Here is a tiny trained network, its code and every weight. The questions are about switching its units off for an input and a class, where a switched-off unit gives its printed mean instead of its output.

import numpy as np


def w(rows, s, z=0):
    codes = np.array(rows[::2]) - 128.0
    scale = np.full(codes.shape[1], s)
    scale[-1] = z or s
    return codes * scale


def f(y):
    return np.maximum(y, 0)


def log_softmax(a):
    a = a - a.max(-1, keepdims=True)
    return a - np.log(np.exp(a).sum(-1, keepdims=True))


def net(x, mask):
    res = np.array(x, float).reshape(1, 4) / 4 @ E
    y = f(res @ A[0][:, :-1].T + A[0][:, -1])
    res = res + np.where(mask, y, B[0][:, -1]) @ B[0][:, :-1]
    return log_softmax(res[-1] @ U[:, :-1].T + U[:, -1])


A, B = {}, {}
E = w([
[64,153,105,227,140,51,166,102,103],'x0',
[117,28,143,181,57,148,10,57,210],'x1',
[108,107,213,161,50,127,95,228,128],'x2',
[142,233,166,188,115,51,80,159,212],'x3',
],0.011)
A[0] = w([
[109,132,134,252,112,96,81,106,157,100],'n0',
[120,86,149,167,95,134,51,129,154,25],'n1',
[134,161,143,112,127,121,132,173,132,2],'n2',
[142,148,147,126,114,128,56,159,168,71],'n3',
[156,167,111,102,141,124,80,83,188,134],'n4',
[121,82,85,79,145,149,153,70,96,109],'n5',
[118,77,158,177,98,139,73,139,142,111],'n6',
],0.027,0.0048)
B[0] = w([
[184,147,132,90,142,175,87,2,183,255],'n0',
[108,231,88,176,151,69,113,123,139,226],'n1',
[148,218,99,161,160,103,100,27,171,156],'n2',
[126,58,134,98,113,169,131,120,109,192],'n3',
[97,149,135,156,118,97,153,211,90,182],'n4',
[146,98,127,110,116,164,93,72,167,213],'n5',
[147,193,144,124,177,107,196,157,97,223],'n6',
],0.011,0.036)
U = w([
[188,37,182,127,89,172,63,42,212,119],'0',
[107,2,191,142,38,155,108,226,99,61],'1',
[145,190,166,175,112,81,122,223,129,255],'2',
],0.0066,0.0038)

Each question gives the input, the list of numbers given to net, and the class t.
The units are the neurons (one row each of A and B). Each row of codes is followed by its name. A weight is (code - 128) times the scale printed after its matrix; where a second scale follows, it is the last column's (A, B and U).
mask holds one flag per neuron, in row order. A switched-off neuron (its flag False) gives its mean, the last column of its row in B, instead of its output. The means were averaged over made-up inputs and are rounded, as every weight is.
A unit's drop is (log p(t) with every unit on - log p(t) with that unit switched off) / (log p(t) with every unit on - log p(t) with every unit switched off).
unit that matters most: the unit with the biggest drop
top k neurons: the k neurons with the biggest drops, biggest first
drop of u: that unit's drop, to one decimal
input [-5,-4,7,8], class 0: top 3 neurons : n3, n2, n1
input [0,-4,8,3], class 0: unit that matters most : n1
input [2,-1,-8,8], class 2: top 2 neurons : n4, n5
input [-1,3,-5,3], class 2: top 3 neurons : n4, n5, n0
input [-8,-6,8,6], class 0: top 2 neurons : n2, n3
input [-1,-2,8,-8], class 1: top 3 neurons : n0, n1, n2
input [-3,-3,-2,2], class 2: top 2 neurons : n0, n5
input [-3,-6,-5,2], class 2: top 2 neurons : n0, n3
input [-5,-5,1,2], class 2: top 2 neurons : n0, n5
input [0,6,8,2], class 2: top 3 neurons : n6, n1, n5
input [0,-2,-5,8], class 2: top 2 neurons : n4, n5
input [0,8,1,-2], class 2: top 2 neurons : n1, n6
input [8,-3,-7,7], class 0: drop of n0 : 1.5
input [3,-8,2,-7], class 0: unit that matters most : n5
input [6,-7,-1,7], class 0: drop of n6 : 0.5
input [-2,-3,-4,6], class 2: drop of n0 : 0.5
input [-3,0,0,0], class 1: drop of n5 : 0.1
